Here is a tiny trained network, its code and every weight. The questions are about switching its units off for an input and a target symbol, where a switched-off unit gives its printed mean instead of its output.

import numpy as np


def w(rows, s, z=0):
    codes = np.array(rows[::2]) - 128.0
    scale = np.full(codes.shape[1], s)
    scale[-1] = z or s
    return codes * scale


def norm(h):
    return h / np.sqrt((h * h).mean(-1, keepdims=True) + 1e-5)


def f(y):
    return y / 2 * (1 + np.tanh(0.7978845608 * (y + 0.044715 * y**3)))


def softmax(a):
    e = np.exp(a - a.max(-1, keepdims=True))
    return e / e.sum(-1, keepdims=True)


def log_softmax(a):
    a = a - a.max(-1, keepdims=True)
    return a - np.log(np.exp(a).sum(-1, keepdims=True))


def net(x, mask):
    ids = ['ΞΨΩαγζλσφ'.index(c) for c in x.split()]
    T = len(ids)
    res = E[ids] + P[:T]
    u = 0
    for l in range(2):
        r = norm(res)
        for j in range(2):
            rows = slice(2 * j, 2 * j + 2)
            q, k, v = (r @ M[l][rows].T for M in (Q, K, V))
            z = softmax(np.where(np.tri(T) > 0, q @ k.T / 2**0.5, -1e9)) @ v
            o = O[l][rows]
            res = res + np.where(mask[u + j], z, o[:, -1]) @ o[:, :-1]
        u += 2
        y = f(norm(res) @ A[l][:, :-1].T + A[l][:, -1])
        res = res + np.where(mask[u : u + 8], y, B[l][:, -1]) @ B[l][:, :-1]
        u += 8
    return log_softmax(norm(res)[-1] @ U[:, :-1].T + U[:, -1])


Q, K, V, O, A, B = {}, {}, {}, {}, {}, {}
E = w([
[148,120,78,109,157,145,146,112,137,132,121,163],'Ξ',
[98,94,156,119,133,96,112,196,119,155,114,100],'Ψ',
[154,126,146,92,155,111,157,104,139,125,87,93],'Ω',
[59,127,164,135,161,162,108,68,104,97,214,157],'α',
[102,145,93,50,156,183,176,114,213,252,112,100],'γ',
[111,95,101,134,124,138,113,195,123,159,145,154],'ζ',
[149,229,102,109,104,193,113,81,44,198,141,138],'λ',
[26,171,94,79,34,51,131,63,130,112,93,155],'σ',
[176,98,117,151,108,126,155,154,128,137,140,115],'φ',
],0.023)
P = w([
[175,138,113,63,118,126,137,127,84,111,157,102],'0',
[195,105,133,54,78,98,175,121,8,200,75,185],'1',
[179,152,112,112,130,54,168,137,107,176,172,185],'2',
[94,160,31,97,143,110,174,131,101,87,154,50],'3',
[97,138,95,204,88,194,83,115,107,59,52,73],'4',
[189,105,175,176,107,137,81,117,66,166,11,175],'5',
[123,155,154,140,187,77,177,152,139,151,132,159],'6',
[98,162,62,117,131,138,162,138,87,104,156,73],'7',
],0.014)
Q[0] = w([
[153,102,199,207,95,125,93,113,149,116,12,248],'L0H0',
[172,75,162,119,236,44,212,191,177,160,149,186],'L0H0',
[61,131,102,87,57,197,110,91,118,115,146,61],'L0H1',
[118,140,149,188,35,175,94,92,191,198,22,163],'L0H1',
],0.011)
K[0] = w([
[86,159,7,111,149,91,197,156,129,107,215,12],'L0H0',
[95,74,71,149,85,226,58,115,153,40,98,33],'L0H0',
[169,116,196,116,144,46,135,87,112,255,135,215],'L0H1',
[99,210,63,121,160,46,221,164,125,117,219,104],'L0H1',
],0.0098)
V[0] = w([
[64,168,244,37,143,115,157,42,152,80,89,88],'L0H0',
[218,70,5,93,251,137,116,26,119,87,126,206],'L0H0',
[207,111,151,101,70,74,88,108,9,62,112,3],'L0H1',
[225,202,121,233,72,36,226,115,232,159,117,5],'L0H1',
],0.0055)
O[0] = w([
[90,122,138,246,72,162,202,130,167,149,80,130,95],'L0H0',
[144,176,90,213,202,60,177,195,132,106,135,144,254],'L0H0',
[145,128,147,115,59,210,138,187,109,48,119,143,201],'L0H1',
[56,101,62,53,163,156,157,171,80,136,88,133,83],'L0H1',
],0.011,0.005)
A[0] = w([
[94,132,135,102,87,144,140,126,68,124,129,144,124],'L0N0',
[131,249,105,153,109,159,83,125,60,129,106,89,118],'L0N1',
[181,84,95,112,178,145,109,173,193,171,102,82,155],'L0N2',
[94,81,160,162,127,122,90,210,118,148,161,110,73],'L0N3',
[62,111,166,162,205,178,132,93,127,77,203,99,157],'L0N4',
[139,105,149,103,158,120,166,163,213,88,146,133,34],'L0N5',
[152,82,161,90,94,164,75,123,159,90,124,146,2],'L0N6',
[115,217,134,151,127,179,116,98,142,179,184,96,164],'L0N7',
],0.011,0.0068)
B[0] = w([
[167,132,104,176,150,96,115,126,155,47,100,95,217],'L0N0',
[141,158,211,59,87,137,179,133,24,160,203,193,254],'L0N1',
[201,157,82,65,197,140,143,133,164,176,136,129,206],'L0N2',
[210,147,85,117,119,161,194,64,112,102,115,133,148],'L0N3',
[155,43,201,254,195,173,209,51,164,121,140,138,152],'L0N4',
[213,160,173,201,106,169,213,130,35,185,147,126,126],'L0N5',
[109,120,134,71,133,175,27,121,142,114,137,96,136],'L0N6',
[68,102,224,106,155,183,153,165,107,177,143,128,225],'L0N7',
],0.0095,0.0058)
Q[1] = w([
[123,171,181,188,128,100,135,185,254,91,82,182],'L1H0',
[130,136,162,72,200,212,207,174,183,168,154,92],'L1H0',
[70,87,118,158,227,201,186,95,119,38,250,17],'L1H1',
[140,89,159,172,205,84,23,247,219,47,83,169],'L1H1',
],0.0084)
K[1] = w([
[124,71,143,155,188,101,173,92,154,27,126,66],'L1H0',
[142,109,95,109,210,86,147,134,111,200,34,139],'L1H0',
[254,80,140,162,143,115,68,138,123,153,2,228],'L1H1',
[246,54,105,127,130,135,230,135,199,70,202,47],'L1H1',
],0.0088)
V[1] = w([
[109,108,173,143,180,81,146,62,103,87,48,80],'L1H0',
[137,254,153,114,149,166,85,157,176,112,95,91],'L1H0',
[126,57,79,126,134,66,124,114,230,37,144,206],'L1H1',
[62,156,66,152,84,89,102,57,54,149,152,163],'L1H1',
],0.0082)
O[1] = w([
[139,78,39,162,171,171,133,115,99,77,121,175,55],'L1H0',
[157,171,75,196,13,112,184,118,92,246,123,129,138],'L1H0',
[178,85,37,150,163,61,94,158,239,81,75,39,4],'L1H1',
[82,131,235,159,7,7,93,235,27,174,154,253,218],'L1H1',
],0.0076,0.0038)
A[1] = w([
[64,125,167,83,133,153,138,175,230,147,143,133,131],'L1N0',
[91,121,155,82,72,189,93,104,149,130,126,105,175],'L1N1',
[156,133,156,88,150,79,54,92,135,143,178,135,49],'L1N2',
[110,136,107,119,105,108,159,103,151,226,103,117,129],'L1N3',
[119,93,161,186,145,125,116,81,124,67,150,136,2],'L1N4',
[116,51,205,224,173,150,133,58,166,89,161,140,99],'L1N5',
[8,138,114,134,45,11,114,79,146,61,85,176,174],'L1N6',
[109,62,139,151,81,89,106,149,117,114,105,153,19],'L1N7',
],0.015,0.0052)
B[1] = w([
[112,64,74,145,160,97,108,118,88,196,55,125,143],'L1N0',
[190,97,81,188,127,112,141,72,81,118,158,142,166],'L1N1',
[120,173,155,165,94,201,83,164,195,161,61,114,145],'L1N2',
[68,128,83,73,59,127,149,121,158,174,161,104,165],'L1N3',
[97,65,195,61,195,152,191,137,165,216,122,90,142],'L1N4',
[63,35,222,119,155,92,212,70,175,108,170,99,171],'L1N5',
[110,103,92,211,27,6,61,204,142,71,53,115,248],'L1N6',
[87,157,105,112,90,41,114,127,126,98,127,139,167],'L1N7',
],0.014,0.013)
U = w([
[185,130,97,199,197,51,134,147,113,167,143,109,70],'Ξ',
[192,53,83,154,80,128,84,42,115,122,153,131,124],'Ψ',
[70,135,86,214,96,213,186,175,124,105,81,107,67],'Ω',
[103,35,176,146,138,125,142,110,178,103,139,117,251],'α',
[131,118,48,82,32,97,186,99,183,198,160,107,19],'γ',
[131,148,160,142,118,170,46,156,190,140,115,94,196],'ζ',
[139,133,170,128,95,123,134,154,34,158,148,180,99],'λ',
[91,92,97,131,38,44,90,138,150,95,102,151,228],'σ',
[134,67,107,2,131,113,89,192,113,66,142,107,57],'φ',
],0.0085,0.0031)

Each question gives the input, a string of symbols that net reads in full, and the target symbol t.
The units are the heads (2 rows each of Q, K, V and O) and the neurons (one row each of A and B). Each row of codes is followed by its name. A weight is (code - 128) times the scale printed after its matrix; where a second scale follows, it is the last column's (O, A, B and U).
mask holds one flag per unit, layer by layer, with each layer's heads first. A switched-off unit (its flag False) gives its mean, the last column of its rows in O or B, instead of its output. The means were averaged over made-up inputs and are rounded, as every weight is.
A unit's drop is (log p(t) with every unit on - log p(t) with that unit switched off) / (log p(t) with every unit on - log p(t) with every unit switched off).
The circuit of an input: a set's keep is (log p(t) with only the set's units on - log p(t) with every unit switched off) / (log p(t) with every unit on - log p(t) with every unit switched off). Starting from the 12 units with the biggest drops (on a tie, the unit counted first), units are removed one at a time, each time the one whose removal leaves the highest keep (on an exact tie, the one counted first), for as long as the keep stays at least 0.8.
units of the circuit, in order: the units of the circuit, biggest drop first
most important unit: the unit with the biggest drop
k most important neurons: the k neurons with the biggest drops, biggest first
top k neurons in layer l: the k neurons of layer l with the biggest drops, biggest first
heads that matter: for each layer, one digit per head in row order, 1 if its drop is at least 0.15 and else 0, layers parted by /
drop when u is switched off: that unit's drop, to one decimal
input Ω σ λ Ξ ζ σ Ω, target ζ: top neuron in layer 0	(L0N1)
input φ Ψ Ξ Ξ λ γ λ ζ, target γ: heads that matter	01 / 00
input Ξ σ Ω, target Ξ: units of the circuit, in order	(L0H0; L1N6)
input φ γ φ φ α α Ω, target α: heads that matter	01 / 00
input λ φ φ γ Ψ, target φ: heads that matter	11 / 00
input Ξ λ Ψ Ξ Ξ, target Ψ: units of the circuit, in order	(L0H0; L1N1)
input ζ λ Ξ γ ζ Ξ, target γ: heads that matter	00 / 00
input γ Ω γ Ξ, target Ω: heads that matter	10 / 00
input Ψ γ Ω, target Ψ: heads that matter	10 / 00
input Ξ ζ Ω φ λ Ξ, target φ: units of the circuit, in order	(L0H1; L0H0)
input σ φ Ψ γ Ξ Ξ, target γ: units of the circuit, in order	(L0H1; L1N3; L1N6)
input Ψ σ λ λ Ξ γ, target γ: 3 most important neurons	(L1N3; L0N1; L0N2)
input γ φ φ φ λ Ψ, target φ: units of the circuit, in order	(L0H1; L0H0; L1N6)
input Ω Ξ ζ, target Ω: units of the circuit, in order	(L0H0; L0H1; L1H1)
input σ σ σ ζ σ Ψ, target ζ: heads that matter	10 / 00
input λ ζ Ξ, target λ: units of the circuit, in order	(L1H1)
input Ω γ α Ω, target γ: heads that matter	00 / 00
input γ α α Ξ, target α: heads that matter	01 / 00
input Ξ Ψ γ φ γ λ Ω, target γ: 2 most important neurons	(L1N3; L0N1)
input ζ Ω Ψ ζ γ Ω, target ζ: most important unit	L1N2
input γ σ γ Ω Ψ Ψ γ Ω, target Ψ: 2 most important neurons	(L1N1; L0N6)
input γ φ ζ Ξ Ω Ψ Ω, target Ω: heads that matter	11 / 00
input σ Ψ Ω Ω σ Ω φ Ψ, target Ω: heads that matter	10 / 00
input Ξ φ σ ζ λ Ξ Ω, target λ: 2 most important neurons	(L0N5; L1N6)
input ζ σ α σ φ γ, target γ: top 2 neurons in layer 0	(L0N2; L0N1)
input α Ω Ξ, target α: drop when L0H1 is switched off	0.1
